Here is a tiny trained network, its code and every weight. The questions are about switching its units off for an input and a target symbol, where a switched-off unit gives its printed mean instead of its output.

import numpy as np


def w(rows, s, z=0):
    codes = np.array(rows[::2]) - 128.0
    scale = np.full(codes.shape[1], s)
    scale[-1] = z or s
    return codes * scale


def norm(h):
    return h / np.sqrt((h * h).mean(-1, keepdims=True) + 1e-5)


def f(y):
    return y / 2 * (1 + np.tanh(0.7978845608 * (y + 0.044715 * y**3)))


def softmax(a):
    e = np.exp(a - a.max(-1, keepdims=True))
    return e / e.sum(-1, keepdims=True)


def log_softmax(a):
    a = a - a.max(-1, keepdims=True)
    return a - np.log(np.exp(a).sum(-1, keepdims=True))


def net(x, mask):
    ids = ['ΘΠΣΩαγδηλμξτφ'.index(c) for c in x.split()]
    T = len(ids)
    res = E[ids] + P[:T]
    u = 0
    for l in range(2):
        q, k, v = (norm(res) @ M[l].T for M in (Q, K, V))
        z = softmax(np.where(np.tri(T) > 0, q @ k.T / 4**0.5, -1e9)) @ v
        res = res + np.where(mask[u], z, O[l][:, -1]) @ O[l][:, :-1]
        u += 1
        y = f(norm(res) @ A[l][:, :-1].T + A[l][:, -1])
        res = res + np.where(mask[u : u + 4], y, B[l][:, -1]) @ B[l][:, :-1]
        u += 4
    return log_softmax(norm(res)[-1] @ U[:, :-1].T + U[:, -1])


Q, K, V, O, A, B = {}, {}, {}, {}, {}, {}
E = w([
[236,87,141,185],'Θ',
[224,112,115,73],'Π',
[140,111,122,179],'Σ',
[181,134,2,198],'Ω',
[158,112,130,152],'α',
[109,110,195,116],'γ',
[76,109,128,58],'δ',
[62,144,87,158],'η',
[169,135,90,134],'λ',
[124,196,151,108],'μ',
[119,140,42,102],'ξ',
[113,149,154,128],'τ',
[160,81,73,160],'φ',
],0.028)
P = w([
[37,174,90,190],'0',
[31,171,112,156],'1',
[45,176,114,133],'2',
[42,184,124,110],'3',
[44,187,129,100],'4',
[43,191,140,78],'5',
[33,179,146,77],'6',
[36,210,198,66],'7',
[15,185,212,28],'8',
[21,227,237,28],'9',
[35,189,251,22],'10',
],0.0027)
Q[0] = w([
[169,79,227,156],'L0H1',
[70,191,161,103],'L0H1',
[246,104,110,108],'L0H1',
[218,24,218,162],'L0H1',
],0.012)
K[0] = w([
[170,130,249,150],'L0H1',
[101,177,158,33],'L0H1',
[160,82,149,120],'L0H1',
[153,117,198,193],'L0H1',
],0.015)
V[0] = w([
[138,95,166,173],'L0H1',
[249,146,18,124],'L0H1',
[230,158,188,246],'L0H1',
[3,110,16,65],'L0H1',
],0.0066)
O[0] = w([
[66,190,182,34,92],'L0H1',
[135,133,255,119,240],'L0H1',
[177,106,112,118,83],'L0H1',
[155,126,88,67,254],'L0H1',
],0.0091,0.0049)
A[0] = w([
[255,167,124,73,44],'L0N1',
[121,252,149,118,160],'L0N2',
[46,141,158,109,50],'L0N3',
[125,63,187,113,4],'L0N4',
],0.0098,0.0046)
B[0] = w([
[208,2,95,122,245],'L0N1',
[133,67,47,144,253],'L0N2',
[140,70,116,229,181],'L0N3',
[131,157,89,97,118],'L0N4',
],0.0094,0.0024)
Q[1] = w([
[132,111,197,150],'L1H1',
[30,130,156,65],'L1H1',
[133,8,197,55],'L1H1',
[12,124,176,136],'L1H1',
],0.016)
K[1] = w([
[150,120,254,177],'L1H1',
[88,140,136,78],'L1H1',
[156,48,178,61],'L1H1',
[55,129,187,142],'L1H1',
],0.012)
V[1] = w([
[112,167,46,111],'L1H1',
[162,254,162,115],'L1H1',
[129,145,132,127],'L1H1',
[66,102,135,128],'L1H1',
],0.014)
O[1] = w([
[121,1,247,112,225],'L1H1',
[99,17,188,26,3],'L1H1',
[110,75,241,223,113],'L1H1',
[85,238,93,203,145],'L1H1',
],0.0076,0.0059)
A[1] = w([
[102,134,152,252,148],'L1N1',
[191,109,73,192,78],'L1N2',
[176,46,86,66,113],'L1N3',
[139,183,191,15,254],'L1N4',
],0.012,0.0048)
B[1] = w([
[223,108,236,124,254],'L1N1',
[2,161,45,67,191],'L1N2',
[87,111,253,101,217],'L1N3',
[62,183,200,83,179],'L1N4',
],0.0091,0.0072)
U = w([
[248,156,121,127,18],'Θ',
[217,117,156,74,125],'Π',
[150,202,167,117,106],'Σ',
[146,41,70,115,117],'Ω',
[91,221,156,84,84],'α',
[131,165,145,164,230],'γ',
[44,115,80,96,121],'δ',
[58,67,118,215,139],'η',
[155,122,45,82,221],'λ',
[86,69,191,97,169],'μ',
[113,88,179,62,104],'ξ',
[156,68,180,128,4],'τ',
[121,171,42,142,127],'φ',
],0.015,0.0038)

Each question gives the input, a string of symbols that net reads in full, and the target symbol t.
The units are the heads (4 rows each of Q, K, V and O) and the neurons (one row each of A and B). Each row of codes is followed by its name. A weight is (code - 128) times the scale printed after its matrix; where a second scale follows, it is the last column's (O, A, B and U).
mask holds one flag per unit, layer by layer, with each layer's heads first. A switched-off unit (its flag False) gives its mean, the last column of its rows in O or B, instead of its output. The means were averaged over made-up inputs and are rounded, as every weight is.
A unit's drop is (log p(t) with every unit on - log p(t) with that unit switched off) / (log p(t) with every unit on - log p(t) with every unit switched off).
The circuit of an input: a set's keep is (log p(t) with only the set's units on - log p(t) with every unit switched off) / (log p(t) with every unit on - log p(t) with every unit switched off). Starting from all 10 units, units are removed one at a time, each time the one whose removal leaves the highest keep (on an exact tie, the one counted first), for as long as the keep stays at least 0.8.
units of the circuit, in order: the units of the circuit, biggest drop first
top k neurons: the k neurons with the biggest drops, biggest first
top k neurons in layer l: the k neurons of layer l with the biggest drops, biggest first
drop when u is switched off: that unit's drop, to one decimal
input Ω α φ η Θ η μ φ Σ, target Σ: top 3 neurons -> [L0N1, L0N2, L0N3]
input η η α η Π λ η Θ η δ, target δ: units of the circuit, in order -> [L0H1, L1N1]
input ξ ξ δ η η α τ η η λ, target λ: units of the circuit, in order -> [L0N1, L1H1, L1N2]
input ξ η δ, target α: top 2 neurons -> [L0N1, L0N2]
input φ Π μ, target μ: units of the circuit, in order -> [L1H1]
input ξ α η, target γ: units of the circuit, in order -> [L1N1, L1H1]
input η τ ξ η Σ, target Θ: top 2 neurons -> [L1N1, L0N1]
input λ α η α τ ξ Π γ, target φ: top 2 neurons in layer 1 -> [L1N3, L1N4]
input λ λ ξ τ, target η: top 3 neurons in layer 0 -> [L0N2, L0N3, L0N1]
input Θ γ Θ α Ω Π α α μ η η, target η: top 2 neurons -> [L1N3, L1N2]
input ξ ξ Θ η Ω λ λ γ, target γ: top 2 neurons -> [L1N1, L0N1]
input δ α η μ Σ μ, target μ: top 2 neurons -> [L0N2, L1N3]
input η μ α τ Θ Π η τ η ξ δ, target α: top 2 neurons in layer 1 -> [L1N4, L1N2]
input ξ Π Σ η η Σ α Θ η λ, target Ω: units of the circuit, in order -> [L0N1]
input ξ ξ Π λ, target λ: top 2 neurons in layer 1 -> [L1N2, L1N1]
input Θ η λ μ η α φ, target φ: drop when L0N1 is switched off -> 0.2
input Ω α η η Θ η α Θ δ η η, target η: drop when L0N2 is switched off -> 0.0
input Ω α ξ Θ Θ τ, target η: drop when L1N2 is switched off -> 0.2
